Below are the code and all the weights of a small trained network. Each question names an input and a class and asks about switching units off, where a switched-off unit gives its printed mean instead of its output.

import numpy as np


def w(rows, s, z=0):
    codes = np.array(rows[::2]) - 128.0
    scale = np.full(codes.shape[1], s)
    scale[-1] = z or s
    return codes * scale


def f(y):
    return y / 2 * (1 + np.tanh(0.7978845608 * (y + 0.044715 * y**3)))


def log_softmax(a):
    a = a - a.max(-1, keepdims=True)
    return a - np.log(np.exp(a).sum(-1, keepdims=True))


def net(x, mask):
    res = np.array(x, float).reshape(1, 5) / 4 @ E
    y = f(res @ A[0][:, :-1].T + A[0][:, -1])
    res = res + np.where(mask, y, B[0][:, -1]) @ B[0][:, :-1]
    return log_softmax(res[-1] @ U[:, :-1].T + U[:, -1])


A, B = {}, {}
E = w([
[110,138,101,162,31,186,221,16,154,134],'x0',
[143,214,55,121,137,138,166,185,171,11],'x1',
[54,86,72,99,32,189,47,151,104,91],'x2',
[107,33,64,114,193,89,159,137,239,150],'x3',
[36,152,168,39,166,185,210,158,92,156],'x4',
],0.012)
A[0] = w([
[192,153,129,178,68,91,97,127,72,113,55],'n1',
[65,119,74,125,60,150,86,123,127,130,145],'n2',
[145,100,70,134,138,92,92,94,183,140,52],'n3',
[114,78,132,75,123,150,31,211,117,89,132],'n4',
[59,154,138,5,154,159,155,125,106,150,78],'n5',
[172,109,84,197,112,95,52,105,159,118,88],'n6',
[135,166,98,137,160,137,119,203,152,71,112],'n7',
[85,66,92,101,77,216,62,154,138,91,76],'n8',
[83,40,74,98,131,78,177,157,206,137,23],'n9',
[113,122,106,146,83,143,200,12,141,126,60],'n10',
[172,157,162,157,154,118,194,85,147,145,102],'n11',
[187,159,189,128,192,97,130,175,146,142,130],'n12',
[118,91,180,133,130,145,80,103,143,196,6],'n13',
[118,62,197,142,122,104,90,122,121,189,115],'n14',
[126,200,77,144,143,129,155,165,168,48,64],'n15',
[157,209,165,122,68,120,118,126,7,103,26],'n16',
[105,104,104,150,55,170,156,94,150,130,84],'n17',
[155,68,148,69,172,89,78,128,75,131,103],'n18',
],0.011,0.0024)
B[0] = w([
[132,131,206,72,181,221,177,165,133,144,217],'n1',
[195,180,199,215,125,87,190,44,141,184,221],'n2',
[116,148,184,111,132,196,205,201,85,154,193],'n3',
[112,225,94,180,157,38,141,130,215,123,251],'n4',
[102,126,215,124,251,208,219,122,135,85,241],'n5',
[118,134,223,36,238,188,198,112,160,77,234],'n6',
[45,80,92,109,60,131,84,78,58,88,224],'n7',
[215,124,121,171,163,79,136,77,153,161,244],'n8',
[236,104,93,124,54,178,151,244,47,214,234],'n9',
[30,207,77,75,129,79,2,180,217,87,249],'n10',
[196,149,122,218,104,75,168,61,173,161,206],'n11',
[163,196,83,160,165,34,115,103,207,159,224],'n12',
[129,94,159,130,51,163,90,90,60,67,192],'n13',
[76,61,131,111,62,124,75,42,77,72,216],'n14',
[67,59,131,135,58,143,82,23,49,72,246],'n15',
[194,120,107,119,69,139,126,239,83,199,254],'n16',
[102,154,94,109,194,60,41,156,147,137,216],'n17',
[59,112,89,133,123,101,63,172,152,71,209],'n18',
],0.0085,0.015)
U = w([
[190,152,128,226,135,52,170,37,182,148,227],'0',
[70,159,83,107,152,73,58,170,199,97,251],'1',
[73,50,129,124,46,167,106,5,45,80,40],'2',
[112,123,192,65,222,240,224,121,146,102,22],'3',
[199,110,116,119,66,181,160,250,76,175,52],'4',
],0.014,0.0019)

Each question gives the input, the list of numbers given to net, and the class t.
The units are the neurons (one row each of A and B). Each row of codes is followed by its name. A weight is (code - 128) times the scale printed after its matrix; where a second scale follows, it is the last column's (A, B and U).
mask holds one flag per neuron, in row order. A switched-off neuron (its flag False) gives its mean, the last column of its row in B, instead of its output. The means were averaged over made-up inputs and are rounded, as every weight is.
A unit's drop is (log p(t) with every unit on - log p(t) with that unit switched off) / (log p(t) with every unit on - log p(t) with every unit switched off).
The circuit of an input: a set's keep is (log p(t) with only the set's units on - log p(t) with every unit switched off) / (log p(t) with every unit on - log p(t) with every unit switched off). Starting from the 12 units with the biggest drops (on a tie, the unit counted first), units are removed one at a time, each time the one whose removal leaves the highest keep (on an exact tie, the one counted first), for as long as the keep stays at least 0.8.
units of the circuit, in order: the units of the circuit, biggest drop first
unit that matters most: the unit with the biggest drop
top k neurons: the k neurons with the biggest drops, biggest first
drop of u: that unit's drop, to one decimal
input [-8,8,-4,-6,7], class 1: unit that matters most => n12
input [2,2,5,-6,-7], class 3: top 2 neurons => (n1; n6)
input [5,2,1,6,-4], class 4: top 4 neurons => (n9; n3; n4; n5)
input [-4,-7,-1,6,6], class 2: top 2 neurons => (n14; n13)
input [-6,4,-5,-3,6], class 1: top 3 neurons => (n12; n6; n2)
input [-7,4,3,0,8], class 3: top 2 neurons => (n5; n10)
input [0,-6,8,-7,8], class 0: units of the circuit, in order => (n8; n2)
input [-6,0,-4,8,7], class 4: top 4 neurons => (n9; n6; n10; n1)
input [6,-4,-5,-1,-7], class 3: units of the circuit, in order => (n6; n1)
input [6,-8,-2,8,5], class 2: top 3 neurons => (n14; n13; n16)
input [1,6,0,0,-7], class 3: top 4 neurons => (n6; n1; n14; n3)
input [2,-7,-5,-3,-8], class 3: top 4 neurons => (n6; n1; n15; n7)
input [5,-4,5,-7,-4], class 4: top 2 neurons => (n16; n1)
input [3,3,-8,-2,8], class 0: top 4 neurons => (n11; n6; n12; n1)
input [-4,-6,6,2,-2], class 0: top 2 neurons => (n4; n8)
input [-8,-7,-7,-2,-6], class 1: top 2 neurons => (n12; n18)
input [4,2,0,6,4], class 4: units of the circuit, in order => (n9)
input [-4,-6,4,0,-1], class 2: top 4 neurons => (n14; n13; n10; n12)
input [-2,-4,8,4,-8], class 0: top 4 neurons => (n8; n4; n2; n5)
input [-1,8,-5,-8,2], class 2: unit that matters most => n15
input [3,-1,1,-5,0], class 4: drop of n16 => 0.1
input [2,2,6,-8,-8], class 3: drop of n6 => 0.9
input [7,5,-2,6,6], class 1: drop of n6 => 0.0
input [-2,-5,-2,8,4], class 4: drop of n9 => 1.3
